Here is a tiny trained network, its code and every weight. The questions are about switching its units off for an input and a class, where a switched-off unit gives its printed mean instead of its output.

import numpy as np


def w(rows, s, z=0):
    codes = np.array(rows[::2]) - 128.0
    scale = np.full(codes.shape[1], s)
    scale[-1] = z or s
    return codes * scale


def f(y):
    return np.maximum(y, 0)


def log_softmax(a):
    a = a - a.max(-1, keepdims=True)
    return a - np.log(np.exp(a).sum(-1, keepdims=True))


def net(x, mask):
    res = np.array(x, float).reshape(1, 6) / 4 @ E
    y = f(res @ A[0][:, :-1].T + A[0][:, -1])
    res = res + np.where(mask, y, B[0][:, -1]) @ B[0][:, :-1]
    return log_softmax(res[-1] @ U[:, :-1].T + U[:, -1])


A, B = {}, {}
E = w([
[75,186,217,168,109,44,110],'x0',
[17,185,29,183,197,170,122],'x1',
[110,103,138,150,165,79,255],'x2',
[65,73,158,175,34,203,174],'x3',
[97,29,94,148,112,58,85],'x4',
[216,112,105,252,126,131,117],'x5',
],0.008)
A[0] = w([
[34,127,64,55,84,97,130,218],'N1',
[183,84,8,124,124,139,166,235],'N2',
[144,154,146,122,180,140,207,59],'N3',
[134,180,145,117,109,188,7,19],'N4',
[161,67,18,94,130,191,187,114],'N5',
[111,92,106,171,68,197,116,152],'N6',
[147,201,176,136,117,204,172,151],'N7',
[168,164,97,115,214,69,110,13],'N8',
[85,131,61,189,131,130,81,88],'N9',
[81,53,157,136,185,68,215,99],'N10',
[71,154,129,147,80,22,146,133],'N11',
[49,116,72,121,157,83,94,164],'N12',
[69,106,147,172,25,201,133,14],'N13',
[136,88,109,133,199,58,93,95],'N14',
[119,201,169,86,127,175,153,190],'N15',
[218,239,114,221,105,164,163,172],'N16',
[114,48,98,90,146,139,117,155],'N17',
[125,153,110,106,86,157,37,6],'N18',
[205,57,171,94,70,126,114,102],'N19',
[164,143,174,178,204,123,227,114],'N20',
[49,87,51,200,172,72,129,120],'N21',
[42,167,84,176,112,149,90,69],'N22',
[85,193,131,26,131,158,141,220],'N23',
[95,138,92,93,59,150,30,41],'N24',
[129,177,141,129,97,176,28,40],'N25',
[94,42,137,135,98,241,141,49],'N26',
[139,178,136,125,102,185,52,1],'N27',
[208,154,122,50,254,109,90,19],'N28',
[165,50,234,151,145,137,104,105],'N29',
[121,194,85,141,200,135,106,132],'N30',
[76,144,206,16,122,118,137,197],'N31',
[42,50,148,132,65,170,198,46],'N32',
[145,107,103,87,158,104,232,132],'N33',
[153,145,110,95,186,63,84,31],'N34',
[68,183,246,210,127,96,118,150],'N35',
[84,103,168,179,72,192,122,27],'N36',
[79,184,73,156,104,208,170,144],'N37',
[108,132,137,133,150,95,200,43],'N38',
[89,252,91,170,108,216,130,171],'N39',
[78,161,171,228,92,27,45,187],'N40',
[200,164,181,93,147,132,143,71],'N41',
[132,72,110,194,116,92,76,156],'N42',
[138,169,52,105,184,67,96,69],'N43',
[146,82,188,103,87,118,150,94],'N44',
[78,134,71,141,161,99,225,65],'N45',
],0.0094,0.0032)
B[0] = w([
[169,33,94,158,73,167,98,236],'N1',
[148,145,86,66,197,166,108,240],'N2',
[91,172,135,134,119,56,58,181],'N3',
[29,218,87,165,124,111,76,205],'N4',
[144,218,129,66,185,159,137,232],'N5',
[121,86,141,125,156,161,130,210],'N6',
[131,43,143,136,217,71,50,210],'N7',
[57,89,182,189,167,123,216,201],'N8',
[148,136,127,63,52,91,175,195],'N9',
[50,184,37,166,98,80,58,219],'N10',
[166,166,108,115,187,216,106,206],'N11',
[187,102,148,89,86,140,161,213],'N12',
[83,94,213,209,207,79,203,213],'N13',
[118,63,174,167,143,86,134,196],'N14',
[212,55,96,135,131,129,74,210],'N15',
[188,2,41,186,59,197,86,243],'N16',
[202,122,90,72,187,186,73,190],'N17',
[65,240,123,171,117,82,104,184],'N18',
[157,187,126,49,75,86,159,240],'N19',
[43,180,67,177,83,99,39,223],'N20',
[175,138,129,73,62,68,132,228],'N21',
[173,171,173,52,73,102,166,203],'N22',
[178,49,77,175,93,169,113,242],'N23',
[28,175,60,152,126,93,96,201],'N24',
[56,220,100,170,132,91,88,192],'N25',
[103,126,177,151,212,115,151,216],'N26',
[54,198,122,172,113,99,73,175],'N27',
[71,77,208,185,183,120,201,233],'N28',
[184,154,143,105,65,91,161,208],'N29',
[163,76,197,47,81,108,154,207],'N30',
[165,48,90,162,93,195,127,254],'N31',
[89,78,138,187,166,87,162,226],'N32',
[74,203,78,167,102,127,49,204],'N33',
[84,99,157,185,156,113,182,196],'N34',
[172,182,137,39,246,185,123,233],'N35',
[78,91,189,179,173,90,158,191],'N36',
[196,138,165,100,115,71,146,223],'N37',
[56,222,79,128,113,127,103,173],'N38',
[202,122,139,91,90,55,148,239],'N39',
[196,128,94,91,208,219,142,241],'N40',
[162,117,183,92,92,64,170,194],'N41',
[125,16,65,199,70,136,28,200],'N42',
[111,88,168,162,172,111,188,208],'N43',
[159,167,129,56,87,75,160,200],'N44',
[88,152,137,102,86,106,112,208],'N45',
],0.0067,0.0085)
U = w([
[71,121,188,162,199,98,210,61],'0',
[52,214,80,142,122,101,106,76],'1',
[147,109,104,127,146,118,115,254],'2',
[160,174,153,78,80,90,194,25],'3',
[151,93,69,169,117,174,138,124],'4',
[144,194,106,81,247,190,155,74],'5',
],0.013,0.0057)

Each question gives the input, the list of numbers given to net, and the class t.
The units are the neurons (one row each of A and B). Each row of codes is followed by its name. A weight is (code - 128) times the scale printed after its matrix; where a second scale follows, it is the last column's (A, B and U).
mask holds one flag per neuron, in row order. A switched-off neuron (its flag False) gives its mean, the last column of its row in B, instead of its output. The means were averaged over made-up inputs and are rounded, as every weight is.
A unit's drop is (log p(t) with every unit on - log p(t) with that unit switched off) / (log p(t) with every unit on - log p(t) with every unit switched off).
The circuit of an input: a set's keep is (log p(t) with only the set's units on - log p(t) with every unit switched off) / (log p(t) with every unit on - log p(t) with every unit switched off). Starting from the 12 units with the biggest drops (on a tie, the unit counted first), units are removed one at a time, each time the one whose removal leaves the highest keep (on an exact tie, the one counted first), for as long as the keep stays at least 0.8.
units of the circuit, in order: the units of the circuit, biggest drop first
most important unit: the unit with the biggest drop
top k neurons: the k neurons with the biggest drops, biggest first
input [7,-4,1,3,-8,-1], class 2: units of the circuit, in order => [N7 N15]
input [0,5,-3,3,-5,-7], class 4: units of the circuit, in order => [N23]
input [-8,0,1,7,7,-1], class 5: units of the circuit, in order => [N5 N2]
input [3,4,1,3,-5,1], class 2: top 2 neurons => [N7 N16]
input [8,-2,1,-7,1,8], class 4: units of the circuit, in order => [N16 N40]
input [5,7,5,-1,1,6], class 3: units of the circuit, in order => [N21 N22]
input [3,-8,6,8,0,-7], class 0: top 4 neurons => [N32 N13 N36 N26]
input [6,3,3,-5,3,-7], class 4: units of the circuit, in order => [N1 N31 N23]
input [6,-5,0,1,7,8], class 4: top 2 neurons => [N42 N40]
input [-2,8,4,3,6,6], class 3: units of the circuit, in order => [N21 N9]
input [-4,-4,-2,-3,3,0], class 3: units of the circuit, in order => [N19 N16]
input [-7,0,-8,-8,8,-1], class 0: top 2 neurons => [N28 N43]
input [-5,2,2,-2,3,-2], class 5: top 3 neurons => [N5 N16 N2]
input [5,-5,8,4,7,0], class 1: units of the circuit, in order => [N10]
input [8,-3,5,-5,2,4], class 5: units of the circuit, in order => [N40 N35]
input [-1,7,-2,-4,-8,1], class 2: top 2 neurons => [N16 N7]
input [4,5,-1,3,-7,-2], class 2: units of the circuit, in order => [N7 N15]
input [-5,-1,-2,7,3,6], class 0: top 2 neurons => [N13 N26]
input [5,-4,-7,-4,-4,-7], class 1: top 3 neurons => [N4 N25 N18]
input [-6,6,0,-8,-1,-4], class 0: most important unit => N28
input [-3,3,0,3,2,-7], class 4: top 2 neurons => [N1 N23]
